Here is a tiny trained network, its code and every weight. The questions are about switching its units off for an input and a class, where a switched-off unit gives its printed mean instead of its output.

import numpy as np


def w(rows, s, z=0):
    codes = np.array(rows[::2]) - 128.0
    scale = np.full(codes.shape[1], s)
    scale[-1] = z or s
    return codes * scale


def norm(h):
    return h / np.sqrt((h * h).mean(-1, keepdims=True) + 1e-5)


def f(y):
    return y / 2 * (1 + np.tanh(0.7978845608 * (y + 0.044715 * y**3)))


def log_softmax(a):
    a = a - a.max(-1, keepdims=True)
    return a - np.log(np.exp(a).sum(-1, keepdims=True))


def net(x, mask):
    res = np.array(x, float).reshape(1, 2) / 4 @ E
    u = 0
    for l in range(3):
        y = f(norm(res) @ A[l][:, :-1].T + A[l][:, -1])
        res = res + np.where(mask[u : u + 8], y, B[l][:, -1]) @ B[l][:, :-1]
        u += 8
    return log_softmax(norm(res)[-1] @ U[:, :-1].T + U[:, -1])


A, B = {}, {}
E = w([
[171,172,160,250,213,148,162],'x0',
[174,63,205,103,195,97,230],'x1',
],0.012)
A[0] = w([
[88,152,175,63,120,158,137,96],'0.n0',
[150,99,125,101,106,112,103,96],'0.n1',
[126,123,97,39,88,121,87,118],'0.n2',
[164,124,82,117,199,113,59,7],'0.n3',
[131,150,127,113,84,120,90,61],'0.n4',
[133,94,145,8,112,124,118,9],'0.n5',
[136,149,102,117,98,130,83,86],'0.n6',
[119,140,125,97,65,148,187,82],'0.n7',
],0.017,0.0014)
B[0] = w([
[179,133,122,146,69,89,141,166],'0.n0',
[73,113,150,126,106,106,127,164],'0.n1',
[146,179,197,149,101,171,252,248],'0.n2',
[103,106,138,112,67,139,113,137],'0.n3',
[77,106,88,144,168,179,90,182],'0.n4',
[105,67,1,48,113,66,130,242],'0.n5',
[177,109,161,147,182,72,47,192],'0.n6',
[116,110,131,158,80,90,135,163],'0.n7',
],0.018,0.013)
A[1] = w([
[177,41,195,79,157,107,120,144],'1.n0',
[66,209,104,62,154,204,158,128],'1.n1',
[130,184,205,199,59,118,97,69],'1.n2',
[91,94,75,39,58,80,209,106],'1.n3',
[87,113,104,185,64,76,117,5],'1.n4',
[106,80,89,81,174,81,100,155],'1.n5',
[104,30,245,99,106,133,70,171],'1.n6',
[187,158,126,85,70,166,171,163],'1.n7',
],0.013,0.0015)
B[1] = w([
[90,95,216,58,144,167,129,150],'1.n0',
[187,125,179,183,142,159,134,128],'1.n1',
[117,142,150,99,55,154,166,168],'1.n2',
[96,98,3,110,57,18,182,250],'1.n3',
[140,123,164,142,214,134,127,155],'1.n4',
[141,169,117,223,101,154,124,156],'1.n5',
[155,184,101,190,128,133,149,131],'1.n6',
[130,158,105,188,198,93,136,151],'1.n7',
],0.017,0.018)
A[2] = w([
[165,107,46,176,181,121,112,22],'2.n0',
[86,165,180,115,155,131,79,68],'2.n1',
[137,155,42,132,103,183,134,2],'2.n2',
[104,109,153,95,96,152,137,57],'2.n3',
[130,57,93,134,138,150,111,40],'2.n4',
[114,172,61,150,113,161,98,76],'2.n5',
[109,189,124,174,93,183,127,86],'2.n6',
[114,113,70,115,170,110,6,80],'2.n7',
],0.018,0.002)
B[2] = w([
[110,123,144,103,91,140,115,176],'2.n0',
[132,118,119,126,117,110,169,170],'2.n1',
[125,105,170,110,166,109,156,192],'2.n2',
[157,148,129,195,178,145,113,151],'2.n3',
[147,239,120,254,162,104,139,135],'2.n4',
[162,121,120,119,180,127,203,185],'2.n5',
[100,135,137,144,77,137,65,255],'2.n6',
[183,158,44,62,218,137,44,163],'2.n7',
],0.022,0.0088)
U = w([
[113,184,204,208,57,202,89,206],'0',
[167,98,251,122,253,181,218,72],'1',
[110,110,51,128,91,45,207,195],'2',
[200,181,69,96,241,174,38,2],'3',
],0.012,0.0025)

Each question gives the input, the list of numbers given to net, and the class t.
The units are the neurons (one row each of A and B). Each row of codes is followed by its name. A weight is (code - 128) times the scale printed after its matrix; where a second scale follows, it is the last column's (A, B and U).
mask holds one flag per neuron, layer by layer. A switched-off neuron (its flag False) gives its mean, the last column of its row in B, instead of its output. The means were averaged over made-up inputs and are rounded, as every weight is.
A unit's drop is (log p(t) with every unit on - log p(t) with that unit switched off) / (log p(t) with every unit on - log p(t) with every unit switched off).
The circuit of an input: a set's keep is (log p(t) with only the set's units on - log p(t) with every unit switched off) / (log p(t) with every unit on - log p(t) with every unit switched off). Starting from the 12 units with the biggest drops (on a tie, the unit counted first), units are removed one at a time, each time the one whose removal leaves the highest keep (on an exact tie, the one counted first), for as long as the keep stays at least 0.8.
units of the circuit, in order: the units of the circuit, biggest drop first
most important unit: the unit with the biggest drop
top k neurons: the k neurons with the biggest drops, biggest first
top k neurons in layer l: the k neurons of layer l with the biggest drops, biggest first
drop when u is switched off: that unit's drop, to one decimal
input [1,-5], class 3: top 2 neurons	0.n2, 2.n7
input [6,7], class 1: units of the circuit, in order	0.n5, 1.n3
input [6,-5], class 0: most important unit	0.n5
input [1,-6], class 3: top 3 neurons in layer 0	0.n2, 0.n6, 0.n4
input [4,3], class 1: top 2 neurons	0.n5, 1.n3
input [2,-5], class 3: units of the circuit, in order	0.n2, 2.n7
input [1,-7], class 3: top 4 neurons	0.n2, 0.n6, 0.n4, 2.n7
input [5,3], class 1: top 3 neurons	1.n3, 0.n5, 0.n2
input [8,3], class 1: top 4 neurons	1.n3, 0.n5, 1.n5, 0.n2
input [2,0], class 0: top 3 neurons	0.n5, 1.n3, 0.n6
input [0,-7], class 0: top 3 neurons	0.n5, 1.n3, 1.n2
input [8,-8], class 0: top 3 neurons	1.n3, 0.n5, 1.n2
input [8,-5], class 0: top 3 neurons	0.n5, 1.n3, 2.n6
input [7,8], class 1: units of the circuit, in order	1.n3
input [3,-8], class 3: drop when 0.n2 is switched off	1.1
input [2,8], class 1: drop when 1.n3 is switched off	0.1
input [2,-3], class 3: drop when 2.n7 is switched off	0.3
